Below are the code and all the weights of a small trained network. Each question names an input and a class and asks about switching units off, where a switched-off unit gives its printed mean instead of its output.

import numpy as np


def w(rows, s, z=0):
    codes = np.array(rows[::2]) - 128.0
    scale = np.full(codes.shape[1], s)
    scale[-1] = z or s
    return codes * scale


def norm(h):
    return h / np.sqrt((h * h).mean(-1, keepdims=True) + 1e-5)


def f(y):
    return y / 2 * (1 + np.tanh(0.7978845608 * (y + 0.044715 * y**3)))


def log_softmax(a):
    a = a - a.max(-1, keepdims=True)
    return a - np.log(np.exp(a).sum(-1, keepdims=True))


def net(x, mask):
    res = np.array(x, float).reshape(1, 4) / 4 @ E
    u = 0
    for l in range(2):
        y = f(norm(res) @ A[l][:, :-1].T + A[l][:, -1])
        res = res + np.where(mask[u : u + 16], y, B[l][:, -1]) @ B[l][:, :-1]
        u += 16
    return log_softmax(norm(res)[-1] @ U[:, :-1].T + U[:, -1])


A, B = {}, {}
E = w([
[179,108,2,223,148],'x0',
[31,222,111,152,254],'x1',
[181,219,137,136,100],'x2',
[127,128,132,138,129],'x3',
],0.0047)
A[0] = w([
[129,127,143,147,124,153],'L0N1',
[154,126,138,122,152,124],'L0N2',
[73,137,247,147,84,60],'L0N3',
[142,120,102,254,106,26],'L0N4',
[170,132,141,117,161,111],'L0N5',
[232,226,177,165,129,36],'L0N6',
[97,16,156,152,186,24],'L0N7',
[131,119,135,136,137,20],'L0N8',
[75,209,97,111,200,68],'L0N9',
[200,94,134,98,119,78],'L0N10',
[150,135,13,111,122,42],'L0N11',
[174,97,153,146,76,85],'L0N12',
[69,19,129,137,162,2],'L0N13',
[169,107,95,75,72,75],'L0N14',
[189,237,139,145,91,24],'L0N15',
[119,130,127,131,120,33],'L0N16',
],0.0067,0.0026)
B[0] = w([
[126,119,131,127,136,142],'L0N1',
[125,127,126,126,126,125],'L0N2',
[188,83,88,44,219,232],'L0N3',
[155,82,111,53,194,171],'L0N4',
[119,126,122,123,120,119],'L0N5',
[29,102,61,80,57,185],'L0N6',
[49,149,63,77,43,175],'L0N7',
[135,167,130,134,101,83],'L0N8',
[60,2,174,197,175,253],'L0N9',
[81,83,154,174,158,162],'L0N10',
[177,135,132,44,179,157],'L0N11',
[77,78,159,184,165,181],'L0N12',
[39,148,58,71,35,175],'L0N13',
[78,68,156,172,161,175],'L0N14',
[38,119,62,86,57,174],'L0N15',
[139,167,127,133,103,87],'L0N16',
],0.013,0.0024)
A[1] = w([
[125,118,142,141,123,108],'L1N1',
[221,52,148,150,7,98],'L1N2',
[192,123,128,80,180,86],'L1N3',
[57,139,62,109,67,98],'L1N4',
[148,92,195,215,130,68],'L1N5',
[140,170,189,91,126,36],'L1N6',
[181,124,121,89,167,75],'L1N7',
[63,232,104,170,190,98],'L1N8',
[128,78,82,101,157,85],'L1N9',
[177,137,33,179,136,27],'L1N10',
[144,131,144,129,141,59],'L1N11',
[94,57,124,124,115,132],'L1N12',
[192,140,17,179,134,5],'L1N13',
[136,109,105,120,137,142],'L1N14',
[68,130,86,106,78,131],'L1N15',
[117,177,233,55,112,38],'L1N16',
],0.012,0.0024)
B[1] = w([
[144,128,118,135,137,131],'L1N1',
[6,119,85,124,149,169],'L1N2',
[195,105,145,130,137,180],'L1N3',
[124,194,153,116,57,218],'L1N4',
[147,139,132,200,169,183],'L1N5',
[120,99,141,86,132,124],'L1N6',
[174,125,152,122,152,161],'L1N7',
[47,101,69,124,111,145],'L1N8',
[163,152,152,154,111,218],'L1N9',
[110,95,121,43,124,137],'L1N10',
[135,130,113,130,118,119],'L1N11',
[190,182,117,126,134,253],'L1N12',
[111,78,106,30,126,141],'L1N13',
[132,142,157,129,131,157],'L1N14',
[135,170,128,121,66,204],'L1N15',
[121,91,51,67,108,150],'L1N16',
],0.023,0.0073)
U = w([
[41,185,86,73,27,126],'0',
[21,69,95,240,227,117],'1',
[206,2,134,6,187,104],'2',
[185,165,150,169,145,252],'3',
[209,149,222,201,113,2],'4',
],0.0086,0.0069)

Each question gives the input, the list of numbers given to net, and the class t.
The units are the neurons (one row each of A and B). Each row of codes is followed by its name. A weight is (code - 128) times the scale printed after its matrix; where a second scale follows, it is the last column's (A, B and U).
mask holds one flag per neuron, layer by layer. A switched-off neuron (its flag False) gives its mean, the last column of its row in B, instead of its output. The means were averaged over made-up inputs and are rounded, as every weight is.
A unit's drop is (log p(t) with every unit on - log p(t) with that unit switched off) / (log p(t) with every unit on - log p(t) with every unit switched off).
The circuit of an input: a set's keep is (log p(t) with only the set's units on - log p(t) with every unit switched off) / (log p(t) with every unit on - log p(t) with every unit switched off). Starting from the 12 units with the biggest drops (on a tie, the unit counted first), units are removed one at a time, each time the one whose removal leaves the highest keep (on an exact tie, the one counted first), for as long as the keep stays at least 0.8.
circuit, biggest first: the units of the circuit, biggest drop first
most important unit: the unit with the biggest drop
top k neurons: the k neurons with the biggest drops, biggest first
k most important neurons of layer l: the k neurons of layer l with the biggest drops, biggest first
drop when u is switched off: that unit's drop, to one decimal
input [5,-1,-6,2], class 0: most important unit : L0N13
input [-8,-4,7,6], class 2: circuit, biggest first : L0N3, L1N4
input [-4,-1,3,-3], class 2: top 4 neurons : L0N3, L0N13, L0N7, L0N9
input [6,0,6,-5], class 0: 2 most important neurons of layer 1 : L1N4, L1N13
input [-5,8,-7,-2], class 1: circuit, biggest first : L0N6, L1N4, L1N8
input [-6,-5,0,6], class 2: top 2 neurons : L0N3, L0N9
input [-7,-6,5,3], class 2: top 2 neurons : L0N9, L0N3
input [4,8,7,-2], class 1: top 3 neurons : L0N9, L0N13, L0N7
input [-3,8,-7,-1], class 1: 2 most important neurons of layer 0 : L0N9, L0N6
input [4,-7,7,-6], class 0: top 3 neurons : L0N6, L0N15, L0N9
input [-8,-6,6,-7], class 2: top 3 neurons : L0N3, L0N13, L0N7
input [-6,-4,7,1], class 0: top 3 neurons : L0N6, L0N15, L0N9
input [7,-1,8,-4], class 0: top 2 neurons : L0N6, L0N15
input [8,-8,-3,6], class 1: circuit, biggest first : L1N2
input [8,1,-8,8], class 0: 4 most important neurons of layer 0 : L0N13, L0N7, L0N3, L0N9
input [-5,8,-6,4], class 1: 3 most important neurons of layer 0 : L0N9, L0N6, L0N15
input [-7,1,3,7], class 2: drop when L1N16 is switched off : 0.1
input [3,-3,6,-1], class 0: drop when L0N15 is switched off : 0.2
input [-7,-5,8,3], class 0: drop when L0N15 is switched off : 0.5
input [4,1,-2,2], class 2: drop when L0N1 is switched off : 0.0
input [4,0,5,-2], class 0: most important unit : L0N6
input [5,-4,8,-8], class 0: 2 most important neurons of layer 0 : L0N9, L0N3
